Here is a tiny trained network, its code and every weight. The questions are about switching its units off for an input and a class, where a switched-off unit gives its printed mean instead of its output.

import numpy as np


def w(rows, s, z=0):
    codes = np.array(rows[::2]) - 128.0
    scale = np.full(codes.shape[1], s)
    scale[-1] = z or s
    return codes * scale


def f(y):
    return np.maximum(y, 0)


def log_softmax(a):
    a = a - a.max(-1, keepdims=True)
    return a - np.log(np.exp(a).sum(-1, keepdims=True))


def net(x, mask):
    res = np.array(x, float).reshape(1, 7) / 4 @ E
    y = f(res @ A[0][:, :-1].T + A[0][:, -1])
    res = res + np.where(mask, y, B[0][:, -1]) @ B[0][:, :-1]
    return log_softmax(res[-1] @ U[:, :-1].T + U[:, -1])


A, B = {}, {}
E = w([
[199,103,186,186],'x0',
[93,5,128,140],'x1',
[128,127,127,127],'x2',
[61,172,111,197],'x3',
[131,129,123,129],'x4',
[141,128,102,135],'x5',
[130,128,121,129],'x6',
],0.013)
A[0] = w([
[128,118,78,83,109],'n0',
[99,38,143,113,84],'n1',
[108,125,106,91,2],'n2',
[146,145,248,129,149],'n3',
[146,110,163,74,145],'n4',
[82,105,77,90,66],'n5',
[171,201,123,105,100],'n6',
[211,112,120,160,82],'n7',
[148,77,57,144,58],'n8',
[155,135,112,89,139],'n9',
[141,123,103,64,125],'n10',
[103,91,107,177,107],'n11',
[132,71,85,116,97],'n12',
[169,132,145,204,159],'n13',
[154,103,108,118,109],'n14',
[195,107,172,93,98],'n15',
[176,109,183,141,155],'n16',
[74,162,174,204,176],'n17',
[91,136,117,120,125],'n18',
[75,97,148,135,104],'n19',
[103,102,130,156,127],'n20',
[157,113,178,102,110],'n21',
[76,164,119,22,156],'n22',
[140,128,168,175,57],'n23',
],0.016,0.0063)
B[0] = w([
[70,132,117,202,176],'n0',
[163,198,179,73,217],'n1',
[62,114,178,185,147],'n2',
[89,118,125,140,220],'n3',
[185,146,49,138,191],'n4',
[116,62,154,156,194],'n5',
[164,163,254,76,221],'n6',
[78,101,151,166,198],'n7',
[119,175,204,124,165],'n8',
[135,95,59,144,174],'n9',
[157,117,72,130,181],'n10',
[136,181,123,70,184],'n11',
[177,155,163,179,181],'n12',
[37,132,122,188,216],'n13',
[135,109,91,149,156],'n14',
[151,182,87,161,214],'n15',
[33,93,121,157,217],'n16',
[192,144,12,90,240],'n17',
[97,134,100,139,172],'n18',
[147,180,138,125,178],'n19',
[160,181,154,70,171],'n20',
[157,119,75,98,183],'n21',
[79,95,156,210,246],'n22',
[82,106,140,195,166],'n23',
],0.0077,0.012)
U = w([
[13,89,149,152,69],'0',
[157,213,229,78,71],'1',
[96,126,104,95,247],'2',
[142,149,9,98,85],'3',
],0.011)

Each question gives the input, the list of numbers given to net, and the class t.
The units are the neurons (one row each of A and B). Each row of codes is followed by its name. A weight is (code - 128) times the scale printed after its matrix; where a second scale follows, it is the last column's (A, B and U).
mask holds one flag per neuron, in row order. A switched-off neuron (its flag False) gives its mean, the last column of its row in B, instead of its output. The means were averaged over made-up inputs and are rounded, as every weight is.
A unit's drop is (log p(t) with every unit on - log p(t) with that unit switched off) / (log p(t) with every unit on - log p(t) with every unit switched off).
The circuit of an input: a set's keep is (log p(t) with only the set's units on - log p(t) with every unit switched off) / (log p(t) with every unit on - log p(t) with every unit switched off). Starting from the 12 units with the biggest drops (on a tie, the unit counted first), units are removed one at a time, each time the one whose removal leaves the highest keep (on an exact tie, the one counted first), for as long as the keep stays at least 0.8.
circuit, biggest first: the units of the circuit, biggest drop first
k most important neurons: the k neurons with the biggest drops, biggest first
drop of u: that unit's drop, to one decimal
input [-5,-2,-2,8,4,-6,-2], class 3: circuit, biggest first	(n17)
input [-4,8,7,-7,7,3,-6], class 1: 2 most important neurons	(n1; n8)
input [8,1,1,-7,-7,6,6], class 0: 3 most important neurons	(n16; n7; n17)
input [-2,5,-8,6,0,1,1], class 3: circuit, biggest first	(n17; n22)
input [-5,-5,1,4,5,5,-3], class 0: 3 most important neurons	(n22; n1; n4)
input [0,-4,-7,-5,-6,-3,1], class 3: circuit, biggest first	(n4; n9)
input [-8,-8,-3,6,-8,-8,3], class 0: 3 most important neurons	(n22; n1; n18)
input [-3,3,4,7,6,2,1], class 3: 2 most important neurons	(n17; n6)
input [5,8,4,8,-7,0,-1], class 1: circuit, biggest first	(n1; n20)
input [-8,-5,3,-8,1,2,-2], class 0: 3 most important neurons	(n22; n17; n0)
input [6,3,-8,-8,6,7,3], class 3: 3 most important neurons	(n15; n4; n21)
input [-2,6,-8,7,-5,3,-8], class 3: 2 most important neurons	(n17; n6)
input [5,7,3,-6,3,5,-2], class 1: 3 most important neurons	(n1; n8; n12)
input [8,2,5,-5,-5,1,3], class 0: circuit, biggest first	(n16)
input [-7,-6,-1,-7,-6,-7,5], class 0: 2 most important neurons	(n22; n17)
input [3,8,-7,-5,0,1,4], class 1: drop of n1	0.3
input [1,-2,1,7,-7,5,-7], class 3: drop of n17	0.6
input [-3,8,-1,-1,-1,-5,-2], class 1: drop of n10	0.0
input [-6,1,-8,-3,4,-4,1], class 0: drop of n0	0.1
input [-5,-8,3,3,-1,8,6], class 1: circuit, biggest first	(n6)
